Here is a tiny trained network, its code and every weight. The questions are about switching its units off for an input and a target symbol, where a switched-off unit gives its printed mean instead of its output.

import numpy as np


def w(rows, s, z=0):
    codes = np.array(rows[::2]) - 128.0
    scale = np.full(codes.shape[1], s)
    scale[-1] = z or s
    return codes * scale


def f(y):
    return y / 2 * (1 + np.tanh(0.7978845608 * (y + 0.044715 * y**3)))


def softmax(a):
    e = np.exp(a - a.max(-1, keepdims=True))
    return e / e.sum(-1, keepdims=True)


def log_softmax(a):
    a = a - a.max(-1, keepdims=True)
    return a - np.log(np.exp(a).sum(-1, keepdims=True))


def net(x, mask):
    ids = ['ΘΦΨΩαδεζμξπστ'.index(c) for c in x.split()]
    T = len(ids)
    res = E[ids] + P[:T]
    u = 0
    for l in range(2):
        r = res
        for j in range(2):
            rows = slice(4 * j, 4 * j + 4)
            q, k, v = (r @ M[l][rows].T for M in (Q, K, V))
            z = softmax(np.where(np.tri(T) > 0, q @ k.T / 4**0.5, -1e9)) @ v
            o = O[l][rows]
            res = res + np.where(mask[u + j], z, o[:, -1]) @ o[:, :-1]
        u += 2
        y = f(res @ A[l][:, :-1].T + A[l][:, -1])
        res = res + np.where(mask[u : u + 8], y, B[l][:, -1]) @ B[l][:, :-1]
        u += 8
    return log_softmax(res[-1] @ U[:, :-1].T + U[:, -1])


Q, K, V, O, A, B = {}, {}, {}, {}, {}, {}
E = w([
[160,134,183,179,120,159],'Θ',
[92,109,158,119,174,208],'Φ',
[186,164,95,145,90,149],'Ψ',
[133,132,21,72,142,176],'Ω',
[142,71,113,85,159,89],'α',
[198,151,84,96,143,71],'δ',
[114,71,163,135,108,149],'ε',
[147,187,84,126,155,214],'ζ',
[163,158,112,108,250,136],'μ',
[181,113,165,138,100,83],'ξ',
[153,103,77,106,77,133],'π',
[126,122,94,139,90,211],'σ',
[58,228,158,154,93,14],'τ',
],0.019)
P = w([
[151,137,222,63,95,93],'0',
[141,131,190,84,105,101],'1',
[138,128,158,105,112,114],'2',
[134,122,131,125,118,124],'3',
[131,117,103,143,125,134],'4',
[126,113,79,160,131,142],'5',
[121,107,55,176,137,154],'6',
[117,102,34,194,145,162],'7',
[116,96,5,216,155,176],'8',
],0.015)
Q[0] = w([
[115,117,118,121,118,120],'0.h0',
[142,113,154,154,106,118],'0.h0',
[141,129,121,126,140,114],'0.h0',
[145,154,81,125,133,125],'0.h0',
[116,8,127,143,91,69],'0.h1',
[118,135,183,187,199,97],'0.h1',
[84,89,167,115,126,221],'0.h1',
[176,157,166,227,42,144],'0.h1',
],0.018)
K[0] = w([
[126,125,114,104,117,121],'0.h0',
[154,119,120,145,114,125],'0.h0',
[137,126,124,130,133,110],'0.h0',
[110,151,121,130,106,111],'0.h0',
[120,5,122,143,92,84],'0.h1',
[128,126,184,172,201,105],'0.h1',
[61,94,165,116,119,219],'0.h1',
[105,180,137,221,54,125],'0.h1',
],0.019)
V[0] = w([
[75,150,129,134,107,127],'0.h0',
[72,166,68,206,147,51],'0.h0',
[38,196,99,146,77,49],'0.h0',
[209,136,131,62,130,134],'0.h0',
[131,92,3,185,171,221],'0.h1',
[154,203,151,179,172,119],'0.h1',
[142,148,122,144,153,118],'0.h1',
[136,152,119,65,102,133],'0.h1',
],0.0062)
O[0] = w([
[146,142,111,69,159,146,105],'0.h0',
[78,86,129,38,124,223,13],'0.h0',
[151,131,138,19,159,203,129],'0.h0',
[156,96,160,183,89,86,254],'0.h0',
[169,148,253,117,93,43,181],'0.h1',
[89,70,78,110,130,66,139],'0.h1',
[112,91,118,121,131,102,139],'0.h1',
[146,97,150,174,130,144,147],'0.h1',
],0.0064,0.0028)
A[0] = w([
[150,133,130,175,108,127,40],'0.n0',
[156,141,248,102,89,59,120],'0.n1',
[125,98,129,173,172,61,66],'0.n2',
[98,165,173,134,80,15,1],'0.n3',
[113,105,95,119,166,99,173],'0.n4',
[156,135,75,134,111,129,235],'0.n5',
[136,101,137,122,151,196,240],'0.n6',
[152,186,110,82,153,146,78],'0.n7',
],0.013,0.0047)
B[0] = w([
[102,77,96,142,139,132,171],'0.n0',
[156,188,146,34,207,66,203],'0.n1',
[133,153,144,128,68,164,196],'0.n2',
[146,159,116,8,175,165,167],'0.n3',
[111,98,131,146,141,110,173],'0.n4',
[111,86,148,152,112,116,254],'0.n5',
[165,161,124,154,119,79,198],'0.n6',
[138,128,76,146,113,108,159],'0.n7',
],0.015,0.0066)
Q[1] = w([
[42,186,168,107,173,214],'1.h0',
[44,186,186,36,218,198],'1.h0',
[17,98,124,60,116,218],'1.h0',
[216,36,109,172,35,26],'1.h0',
[108,82,72,8,71,96],'1.h1',
[193,173,142,179,254,56],'1.h1',
[114,204,159,146,205,163],'1.h1',
[88,37,85,32,76,183],'1.h1',
],0.0078)
K[1] = w([
[195,114,186,141,118,125],'1.h0',
[250,135,161,103,153,111],'1.h0',
[169,103,118,109,92,146],'1.h0',
[27,122,96,124,105,121],'1.h0',
[208,118,149,119,141,106],'1.h1',
[86,142,125,121,155,89],'1.h1',
[113,156,117,155,170,138],'1.h1',
[215,89,124,122,109,151],'1.h1',
],0.016)
V[1] = w([
[134,96,137,238,174,72],'1.h0',
[144,87,188,168,150,88],'1.h0',
[159,58,130,159,126,97],'1.h0',
[74,114,109,153,113,139],'1.h0',
[121,126,142,173,205,101],'1.h1',
[114,128,106,2,177,130],'1.h1',
[109,173,100,38,118,122],'1.h1',
[104,111,161,88,64,149],'1.h1',
],0.0063)
O[1] = w([
[112,185,86,255,153,31,133],'1.h0',
[151,172,43,208,126,78,134],'1.h0',
[139,230,95,196,142,100,131],'1.h0',
[120,104,205,146,193,106,59],'1.h0',
[118,82,67,88,73,58,153],'1.h1',
[64,243,147,200,199,114,254],'1.h1',
[63,187,159,217,247,126,234],'1.h1',
[160,143,125,139,175,173,59],'1.h1',
],0.0047,0.0029)
A[1] = w([
[128,143,136,183,107,100,28],'1.n0',
[179,116,128,38,150,157,51],'1.n1',
[126,91,132,205,26,143,94],'1.n2',
[130,77,57,170,89,110,204],'1.n3',
[134,166,52,133,144,86,40],'1.n4',
[107,52,94,229,98,205,3],'1.n5',
[174,166,144,94,90,253,56],'1.n6',
[108,213,175,133,128,98,3],'1.n7',
],0.011,0.0054)
B[1] = w([
[142,26,89,74,185,202,164],'1.n0',
[128,53,62,188,182,96,160],'1.n1',
[82,134,98,103,147,254,209],'1.n2',
[78,178,167,174,112,157,254],'1.n3',
[130,92,232,103,147,166,210],'1.n4',
[209,177,127,24,49,8,211],'1.n5',
[243,204,124,103,140,240,148],'1.n6',
[107,57,77,105,12,138,166],'1.n7',
],0.0077,0.0062)
U = w([
[174,158,157,123,96,22,245],'Θ',
[52,126,104,255,141,160,253],'Φ',
[109,151,42,131,55,136,90],'Ψ',
[147,128,38,122,140,117,32],'Ω',
[85,37,163,115,151,126,99],'α',
[106,65,39,136,140,98,84],'δ',
[68,102,237,111,141,142,70],'ε',
[134,204,87,124,157,140,19],'ζ',
[103,127,112,135,206,134,83],'μ',
[98,73,169,68,71,130,54],'ξ',
[144,86,145,96,133,156,66],'π',
[120,159,210,97,128,166,40],'σ',
[54,149,85,46,156,130,105],'τ',
],0.0084,0.0063)

Each question gives the input, a string of symbols that net reads in full, and the target symbol t.
The units are the heads (4 rows each of Q, K, V and O) and the neurons (one row each of A and B). Each row of codes is followed by its name. A weight is (code - 128) times the scale printed after its matrix; where a second scale follows, it is the last column's (O, A, B and U).
mask holds one flag per unit, layer by layer, with each layer's heads first. A switched-off unit (its flag False) gives its mean, the last column of its rows in O or B, instead of its output. The means were averaged over made-up inputs and are rounded, as every weight is.
A unit's drop is (log p(t) with every unit on - log p(t) with that unit switched off) / (log p(t) with every unit on - log p(t) with every unit switched off).
The circuit of an input: a set's keep is (log p(t) with only the set's units on - log p(t) with every unit switched off) / (log p(t) with every unit on - log p(t) with every unit switched off). Starting from the 12 units with the biggest drops (on a tie, the unit counted first), units are removed one at a time, each time the one whose removal leaves the highest keep (on an exact tie, the one counted first), for as long as the keep stays at least 0.8.
circuit, biggest first: the units of the circuit, biggest drop first
most important unit: the unit with the biggest drop
k most important neurons: the k neurons with the biggest drops, biggest first
which heads matter: for each layer, one digit per head in row order, 1 if its drop is at least 0.15 and else 0, layers parted by /
input π Φ Φ σ δ π Θ τ ξ, target ξ: which heads matter : 00 / 10
input σ Θ σ Θ, target Φ: 2 most important neurons : [1.n3 1.n2]
input μ δ τ δ σ ε ε Φ Ψ, target Ψ: circuit, biggest first : [0.n1 1.n5 1.n2]
input δ τ π ξ Ω δ τ, target Φ: which heads matter : 01 / 00
input Θ α π ξ Ω ζ σ, target Θ: which heads matter : 01 / 00
input ξ α α Θ π σ δ ξ, target Φ: circuit, biggest first : [1.n3 1.n5]
input α ξ σ σ, target Φ: 3 most important neurons : [0.n3 1.n5 0.n0]
input τ α Φ δ Θ Φ σ, target σ: circuit, biggest first : [0.h1 0.h0 1.n6]
input Ψ Θ δ ε τ, target τ: circuit, biggest first : [0.n3]
input π δ π ξ π σ Θ, target Θ: circuit, biggest first : [0.h1 0.n1]
input Ψ ξ α Ψ, target Φ: which heads matter : 10 / 10
input Θ Ω δ μ Ψ ε, target Θ: circuit, biggest first : [0.h1 0.n1 1.n2]
input Θ Θ Ω ξ π α Φ Ψ, target Θ: 2 most important neurons : [0.n3 0.n1]
input δ Φ ζ, target Θ: circuit, biggest first : [0.h0 1.n2]
input Θ ξ π ξ Ψ π α ξ, target Ψ: most important unit : 1.n5
input ε ε σ, target Θ: circuit, biggest first : [0.h1 0.n1 0.h0]
input Ω Θ μ Ψ σ μ, target Φ: which heads matter : 00 / 10
input Φ Φ τ Ψ σ α, target α: circuit, biggest first : [0.h1 1.h0 0.n3 1.n1]
input Ψ ξ ε δ π π, target Φ: 2 most important neurons : [1.n5 0.n5]
input Ω ξ σ π π α δ μ, target Θ: circuit, biggest first : [0.h1]
input Θ ε Ψ Θ δ σ ζ σ Θ, target Ψ: circuit, biggest first : [1.n5 1.n2 0.n1]
input τ σ Θ Ω Θ δ Θ ξ, target ξ: which heads matter : 01 / 10
input σ δ τ Θ ε, target ε: circuit, biggest first : [0.h1 1.h0 0.n3 1.h1]
input τ Ω ζ Φ, target Φ: which heads matter : 00 / 01
